Here is a tiny trained network, its code and every weight. The questions are about switching its units off for an input and a class, where a switched-off unit gives its printed mean instead of its output.

import numpy as np


def w(rows, s, z=0):
    codes = np.array(rows[::2]) - 128.0
    scale = np.full(codes.shape[1], s)
    scale[-1] = z or s
    return codes * scale


def f(y):
    return np.maximum(y, 0)


def log_softmax(a):
    a = a - a.max(-1, keepdims=True)
    return a - np.log(np.exp(a).sum(-1, keepdims=True))


def net(x, mask):
    res = np.array(x, float).reshape(1, 2) / 4 @ E
    y = f(res @ A[0][:, :-1].T + A[0][:, -1])
    res = res + np.where(mask, y, B[0][:, -1]) @ B[0][:, :-1]
    return log_softmax(res[-1] @ U[:, :-1].T + U[:, -1])


A, B = {}, {}
E = w([
[171,125,69,63,122,123,248,159,4,188],'x0',
[207,227,178,140,170,198,57,131,100,241],'x1',
],0.011)
A[0] = w([
[177,94,143,119,207,150,94,209,124,234,76],'n1',
[90,95,231,216,117,161,2,111,250,111,93],'n2',
[53,37,48,128,28,90,188,171,141,51,116],'n3',
[122,163,130,127,166,191,90,121,98,192,143],'n4',
[148,138,80,28,96,97,220,168,50,245,134],'n5',
[186,247,167,103,197,200,85,193,115,176,103],'n6',
[88,188,161,110,171,143,140,148,172,131,252],'n7',
[180,126,68,76,112,161,224,169,65,157,63],'n8',
[125,141,182,139,169,148,143,109,214,128,115],'n9',
[43,107,166,142,108,117,39,102,141,124,78],'n10',
[149,165,166,188,193,200,73,58,54,207,69],'n11',
],0.0087,0.018)
B[0] = w([
[101,112,140,132,127,151,149,116,178,140,159],'n1',
[122,139,72,160,194,199,157,165,112,106,245],'n2',
[111,125,215,93,137,119,182,138,192,120,233],'n3',
[131,111,143,94,140,120,150,100,147,117,186],'n4',
[177,145,75,163,171,159,119,133,137,103,235],'n5',
[66,80,198,110,144,133,180,95,195,141,205],'n6',
[248,161,134,110,66,122,92,97,91,65,252],'n7',
[95,157,90,182,198,184,150,168,120,94,183],'n8',
[119,139,105,163,137,137,130,125,123,110,164],'n9',
[78,128,109,157,198,174,137,133,128,130,165],'n10',
[74,130,150,117,143,133,144,138,175,118,180],'n11',
],0.016,0.018)
U = w([
[120,139,40,195,175,169,185,165,145,104,97],'0',
[71,107,223,89,141,124,212,139,192,117,94],'1',
[254,152,141,96,88,115,132,119,108,95,247],'2',
[124,143,101,126,133,90,135,134,91,174,105],'3',
[126,158,133,138,65,94,132,130,83,153,105],'4',
[133,103,137,140,85,118,143,125,83,145,104],'5',
[116,114,128,135,116,117,117,183,130,154,102],'6',
],0.015,0.013)

Each question gives the input, the list of numbers given to net, and the class t.
The units are the neurons (one row each of A and B). Each row of codes is followed by its name. A weight is (code - 128) times the scale printed after its matrix; where a second scale follows, it is the last column's (A, B and U).
mask holds one flag per neuron, in row order. A switched-off neuron (its flag False) gives its mean, the last column of its row in B, instead of its output. The means were averaged over made-up inputs and are rounded, as every weight is.
A unit's drop is (log p(t) with every unit on - log p(t) with that unit switched off) / (log p(t) with every unit on - log p(t) with every unit switched off).
most important unit: the unit with the biggest drop
top k neurons: the k neurons with the biggest drops, biggest first
drop of u: that unit's drop, to one decimal
input [0,5], class 1: most important unit : n6
input [1,-4], class 1: top 2 neurons : [n3; n7]
input [3,3], class 2: top 3 neurons : [n2; n3; n10]
input [3,4], class 1: top 2 neurons : [n6; n2]
input [3,5], class 1: top 2 neurons : [n6; n2]
input [-5,6], class 1: top 4 neurons : [n6; n5; n11; n8]
input [5,6], class 1: top 2 neurons : [n6; n2]
input [3,1], class 2: drop of n2 : 0.8
input [-3,1], class 2: drop of n8 : 0.2
input [2,-7], class 1: drop of n3 : 0.2
input [6,8], class 1: drop of n6 : 2.3
